Below are the code and all the weights of a small trained network. Each question names an input and a class and asks about switching units off, where a switched-off unit gives its printed mean instead of its output.

import numpy as np


def w(rows, s, z=0):
    codes = np.array(rows[::2]) - 128.0
    scale = np.full(codes.shape[1], s)
    scale[-1] = z or s
    return codes * scale


def f(y):
    return y / 2 * (1 + np.tanh(0.7978845608 * (y + 0.044715 * y**3)))


def log_softmax(a):
    a = a - a.max(-1, keepdims=True)
    return a - np.log(np.exp(a).sum(-1, keepdims=True))


def net(x, mask):
    res = np.array(x, float).reshape(1, 3) / 4 @ E
    y = f(res @ A[0][:, :-1].T + A[0][:, -1])
    res = res + np.where(mask, y, B[0][:, -1]) @ B[0][:, :-1]
    return log_softmax(res[-1] @ U[:, :-1].T + U[:, -1])


A, B = {}, {}
E = w([
[115,27,130,207],'x0',
[51,98,58,5],'x1',
[212,82,182,98],'x2',
],0.011)
A[0] = w([
[201,14,143,83,220],'N1',
[165,144,227,112,146],'N2',
[37,119,87,164,221],'N3',
[2,103,98,137,172],'N4',
[89,233,145,129,228],'N5',
[139,232,148,103,183],'N6',
[155,147,139,158,93],'N7',
[196,101,191,51,231],'N8',
[34,150,63,129,215],'N9',
[114,91,205,109,109],'N10',
[73,222,91,56,255],'N11',
[156,47,202,150,245],'N12',
[110,160,188,220,207],'N13',
[90,151,177,243,207],'N14',
[32,160,105,35,251],'N15',
],0.0099,0.0052)
B[0] = w([
[62,78,122,208,201],'N1',
[116,118,134,153,167],'N2',
[138,64,83,86,193],'N3',
[137,68,74,52,201],'N4',
[180,172,154,131,188],'N5',
[121,162,182,148,183],'N6',
[140,134,126,120,139],'N7',
[51,137,207,187,199],'N8',
[149,113,127,39,209],'N9',
[108,151,133,176,138],'N10',
[139,154,167,99,238],'N11',
[124,73,141,224,196],'N12',
[210,124,144,181,193],'N13',
[247,69,81,154,198],'N14',
[101,137,163,92,252],'N15',
],0.012,0.014)
U = w([
[124,127,127,45,175],'0',
[131,254,210,130,126],'1',
[63,148,188,185,214],'2',
[143,157,146,135,2],'3',
[164,136,67,123,25],'4',
[248,122,143,179,213],'5',
[80,111,77,139,126],'6',
[129,190,78,141,15],'7',
],0.012,0.0031)

Each question gives the input, the list of numbers given to net, and the class t.
The units are the neurons (one row each of A and B). Each row of codes is followed by its name. A weight is (code - 128) times the scale printed after its matrix; where a second scale follows, it is the last column's (A, B and U).
mask holds one flag per neuron, in row order. A switched-off neuron (its flag False) gives its mean, the last column of its row in B, instead of its output. The means were averaged over made-up inputs and are rounded, as every weight is.
A unit's drop is (log p(t) with every unit on - log p(t) with that unit switched off) / (log p(t) with every unit on - log p(t) with every unit switched off).
The circuit of an input: a set's keep is (log p(t) with only the set's units on - log p(t) with every unit switched off) / (log p(t) with every unit on - log p(t) with every unit switched off). Starting from the 12 units with the biggest drops (on a tie, the unit counted first), units are removed one at a time, each time the one whose removal leaves the highest keep (on an exact tie, the one counted first), for as long as the keep stays at least 0.8.
units of the circuit, in order: the units of the circuit, biggest drop first
unit that matters most: the unit with the biggest drop
k most important neurons: the k neurons with the biggest drops, biggest first
drop when u is switched off: that unit's drop, to one decimal
input [4,6,4], class 6: most important neuron => [N6]
input [7,5,-2], class 0: units of the circuit, in order => [N9 N4]
input [-8,7,-1], class 1: units of the circuit, in order => [N11 N6]
input [0,1,1], class 2: 3 most important neurons => [N14 N4 N9]
input [-1,-4,6], class 2: units of the circuit, in order => [N8 N1]
input [-4,-3,-4], class 1: 2 most important neurons => [N12 N6]
input [-2,0,-2], class 1: 2 most important neurons => [N4 N14]
input [0,8,6], class 2: 2 most important neurons => [N8 N1]
input [-2,-1,-6], class 0: 2 most important neurons => [N12 N9]
input [4,0,-8], class 0: 3 most important neurons => [N9 N4 N12]
input [5,4,-1], class 0: drop when N8 is switched off => 0.2
input [6,2,0], class 6: drop when N5 is switched off => 0.1
input [-5,-5,-7], class 5: drop when N14 is switched off => 1.3
input [2,1,-8], class 0: drop when N10 is switched off => 0.0
input [5,5,2], class 6: unit that matters most => N1
